Below is a small trained network, with its code and all its weights. Each question gives an input and a target symbol and asks what happens when units are switched off, that is, made to give their printed mean instead of their output.

import numpy as np


def w(rows, s, z=0):
    codes = np.array(rows[::2]) - 128.0
    scale = np.full(codes.shape[1], s)
    scale[-1] = z or s
    return codes * scale


def f(y):
    return y / 2 * (1 + np.tanh(0.7978845608 * (y + 0.044715 * y**3)))


def softmax(a):
    e = np.exp(a - a.max(-1, keepdims=True))
    return e / e.sum(-1, keepdims=True)


def log_softmax(a):
    a = a - a.max(-1, keepdims=True)
    return a - np.log(np.exp(a).sum(-1, keepdims=True))


def net(x, mask):
    ids = ['αβδξτω'.index(c) for c in x.split()]
    T = len(ids)
    res = E[ids] + P[:T]
    u = 0
    for l in range(2):
        q, k, v = (res @ M[l].T for M in (Q, K, V))
        z = softmax(np.where(np.tri(T) > 0, q @ k.T / 3**0.5, -1e9)) @ v
        res = res + np.where(mask[u], z, O[l][:, -1]) @ O[l][:, :-1]
        u += 1
        y = f(res @ A[l][:, :-1].T + A[l][:, -1])
        res = res + np.where(mask[u : u + 4], y, B[l][:, -1]) @ B[l][:, :-1]
        u += 4
    return log_softmax(res[-1] @ U[:, :-1].T + U[:, -1])


Q, K, V, O, A, B = {}, {}, {}, {}, {}, {}
E = w([
[254,179,233,93,162,170,101,197,149,156,71,203],'α',
[237,15,202,153,221,125,151,139,153,98,86,130],'β',
[130,104,190,161,114,22,83,201,167,156,122,234],'δ',
[27,23,120,151,233,56,101,122,123,66,181,153],'ξ',
[119,236,58,141,186,87,103,151,219,112,49,25],'τ',
[139,108,59,235,71,204,102,201,141,79,205,87],'ω',
],0.0097)
P = w([
[135,180,151,57,159,86,217,126,136,190,235,156],'0',
[131,135,195,92,150,115,208,187,99,85,153,102],'1',
[133,76,171,81,89,89,179,145,245,156,194,119],'2',
[136,128,127,101,143,106,138,192,155,66,151,166],'3',
[97,173,199,159,189,144,124,207,85,36,116,116],'4',
[159,53,102,112,158,153,90,159,206,105,127,143],'5',
[148,54,76,129,148,145,59,175,155,37,89,154],'6',
[92,88,161,173,144,136,73,86,255,109,134,89],'7',
[142,61,125,178,147,128,19,123,179,74,107,103],'8',
[35,185,195,220,207,147,26,87,177,106,146,55],'9',
],0.0081)
Q[0] = w([
[133,112,171,123,118,115,147,126,116,162,115,135],'0.h1',
[111,133,244,213,197,122,68,196,200,98,147,95],'0.h1',
[172,77,90,127,147,127,57,216,197,66,122,171],'0.h1',
],0.011)
K[0] = w([
[77,131,83,68,159,76,151,80,121,157,180,160],'0.h1',
[110,100,127,155,124,153,2,82,198,141,130,98],'0.h1',
[109,128,101,178,140,141,23,153,87,79,85,108],'0.h1',
],0.0087)
V[0] = w([
[237,147,224,119,32,212,92,163,113,178,109,210],'0.h1',
[188,144,179,64,234,170,176,82,127,114,65,70],'0.h1',
[172,104,250,99,192,60,118,91,137,133,97,255],'0.h1',
],0.0053)
O[0] = w([
[106,121,131,166,117,131,177,94,1,255,141,29,1],'0.h1',
[233,124,102,33,136,116,134,27,72,85,128,155,71],'0.h1',
[138,149,112,183,195,116,35,60,38,165,87,203,124],'0.h1',
],0.0073,0.0056)
A[0] = w([
[112,173,117,112,144,124,159,30,3,205,109,97,45],'0.n1',
[83,95,204,111,197,48,74,191,136,77,115,193,219],'0.n2',
[109,219,125,167,182,164,30,121,194,116,64,79,248],'0.n3',
[130,71,179,47,143,22,138,210,210,53,92,226,164],'0.n4',
],0.0043,0.0018)
B[0] = w([
[66,179,17,38,2,212,141,157,125,151,180,83,129],'0.n1',
[70,110,145,84,180,148,92,90,114,169,116,113,236],'0.n2',
[174,69,56,108,156,71,106,116,101,118,118,85,175],'0.n3',
[40,201,183,37,161,188,84,101,205,143,96,119,247],'0.n4',
],0.0072,0.013)
Q[1] = w([
[150,140,126,110,166,80,95,5,61,130,70,184],'1.h1',
[109,128,145,193,93,129,213,208,85,167,225,70],'1.h1',
[180,141,89,253,128,83,87,103,53,144,90,179],'1.h1',
],0.0064)
K[1] = w([
[87,151,162,68,223,50,69,46,143,206,56,117],'1.h1',
[168,169,205,100,60,147,183,158,99,172,180,139],'1.h1',
[84,134,199,3,208,117,139,91,69,197,140,172],'1.h1',
],0.0067)
V[1] = w([
[58,37,226,138,128,249,140,125,87,84,185,223],'1.h1',
[140,158,186,38,169,33,86,121,137,154,4,85],'1.h1',
[54,125,226,69,163,89,114,123,95,236,115,151],'1.h1',
],0.0042)
O[1] = w([
[223,74,135,75,140,185,3,121,98,213,185,53,253],'1.h1',
[135,112,18,227,100,124,143,60,66,90,61,215,218],'1.h1',
[134,139,53,228,81,118,46,92,125,193,83,75,181],'1.h1',
],0.0053,0.0036)
A[1] = w([
[128,121,102,133,132,122,97,91,114,129,97,154,247],'1.n1',
[243,105,118,66,131,103,152,72,50,92,169,148,132],'1.n2',
[175,73,111,240,109,49,149,128,10,169,81,99,239],'1.n3',
[83,96,253,130,158,127,200,122,152,117,77,224,149],'1.n4',
],0.0057,0.0013)
B[1] = w([
[129,127,129,147,149,134,118,93,126,109,117,144,238],'1.n1',
[248,98,125,75,53,82,82,79,98,52,202,149,129],'1.n2',
[102,85,147,46,84,54,232,195,88,152,99,172,157],'1.n3',
[155,190,63,130,126,113,143,157,105,110,144,125,254],'1.n4',
],0.011,0.0061)
U = w([
[51,65,152,116,122,41,200,167,65,188,44,164,83],'α',
[161,112,196,100,86,30,113,93,62,30,177,175,18],'β',
[93,195,42,72,66,142,128,106,36,174,126,42,2],'δ',
[84,150,194,200,157,253,83,25,117,206,95,121,162],'ξ',
[113,232,25,187,114,65,199,150,124,39,90,175,187],'τ',
[114,136,210,57,161,87,123,237,152,133,188,65,228],'ω',
],0.0031,0.0017)

Each question gives the input, a string of symbols that net reads in full, and the target symbol t.
The units are the heads (3 rows each of Q, K, V and O) and the neurons (one row each of A and B). Each row of codes is followed by its name. A weight is (code - 128) times the scale printed after its matrix; where a second scale follows, it is the last column's (O, A, B and U).
mask holds one flag per unit, layer by layer, with each layer's heads first. A switched-off unit (its flag False) gives its mean, the last column of its rows in O or B, instead of its output. The means were averaged over made-up inputs and are rounded, as every weight is.
A unit's drop is (log p(t) with every unit on - log p(t) with that unit switched off) / (log p(t) with every unit on - log p(t) with every unit switched off).
The circuit of an input: a set's keep is (log p(t) with only the set's units on - log p(t) with every unit switched off) / (log p(t) with every unit on - log p(t) with every unit switched off). Starting from all 10 units, units are removed one at a time, each time the one whose removal leaves the highest keep (on an exact tie, the one counted first), for as long as the keep stays at least 0.8.
circuit, biggest first: the units of the circuit, biggest drop first
most important unit: the unit with the biggest drop
k most important neurons: the k neurons with the biggest drops, biggest first
top k neurons in layer l: the k neurons of layer l with the biggest drops, biggest first
drop of u: that unit's drop, to one decimal
input β ξ ξ ξ ξ α ξ δ δ β, target α: circuit, biggest first -> 1.n3, 0.h1, 0.n4, 1.h1
input δ β ξ ω α ξ ω ξ β, target ω: circuit, biggest first -> 1.h1, 0.h1, 0.n4
input τ δ ξ ξ τ α α β, target β: circuit, biggest first -> 0.h1, 0.n4, 1.n2
input ξ α ξ ξ ξ δ δ β α δ, target α: circuit, biggest first -> 0.h1, 1.n3, 0.n4, 1.h1
input ω ω ξ ξ δ ξ ξ δ ω τ, target ω: circuit, biggest first -> 0.h1, 1.h1, 0.n4
input α β ω τ ξ β, target τ: 2 most important neurons -> 1.n4, 0.n3
input δ β δ, target α: circuit, biggest first -> 0.h1, 1.n3, 1.h1
input β β δ α β, target α: circuit, biggest first -> 0.h1, 1.n3, 0.n4
input ξ ω ξ α ξ ξ ω, target ω: circuit, biggest first -> 1.h1, 0.h1
input α β α, target β: 3 most important neurons -> 0.n4, 1.n2, 0.n2
input α ξ δ β δ α, target α: top neuron in layer 1 -> 1.n3
input ξ α α β, target β: 4 most important neurons -> 1.n2, 0.n4, 1.n3, 1.n1
input ξ β ω ω ξ ξ ξ ω ω δ, target ω: circuit, biggest first -> 0.h1, 1.h1, 0.n4
input ξ ξ τ ξ, target τ: circuit, biggest first -> 1.h1, 1.n4, 0.n3
input ξ ξ β ω α ω ω ω δ, target ω: circuit, biggest first -> 1.h1, 0.h1, 0.n4
input ξ δ ξ δ, target ξ: most important unit -> 1.h1
input τ ξ ξ ω α ξ τ ω ξ τ, target ω: top 2 neurons in layer 0 -> 0.n2, 0.n4
input ξ δ ξ ξ τ ξ δ ω ω ξ, target ω: circuit, biggest first -> 0.h1, 1.h1, 0.n4
input τ ξ α β α, target β: 3 most important neurons -> 0.n4, 1.n2, 1.n3
input ξ τ δ ξ ξ ω ω τ ξ ξ, target τ: 3 most important neurons -> 0.n3, 1.n4, 0.n2
input ω β ξ ω ξ δ τ δ τ, target τ: most important neuron -> 0.n3
input ξ ξ ξ α, target ξ: top 2 neurons in layer 0 -> 0.n4, 0.n2
input ξ α ξ ξ, target ξ: drop of 0.n2 -> 0.1
input α ω ξ ξ δ α τ δ δ α, target α: drop of 0.n3 -> 0.1
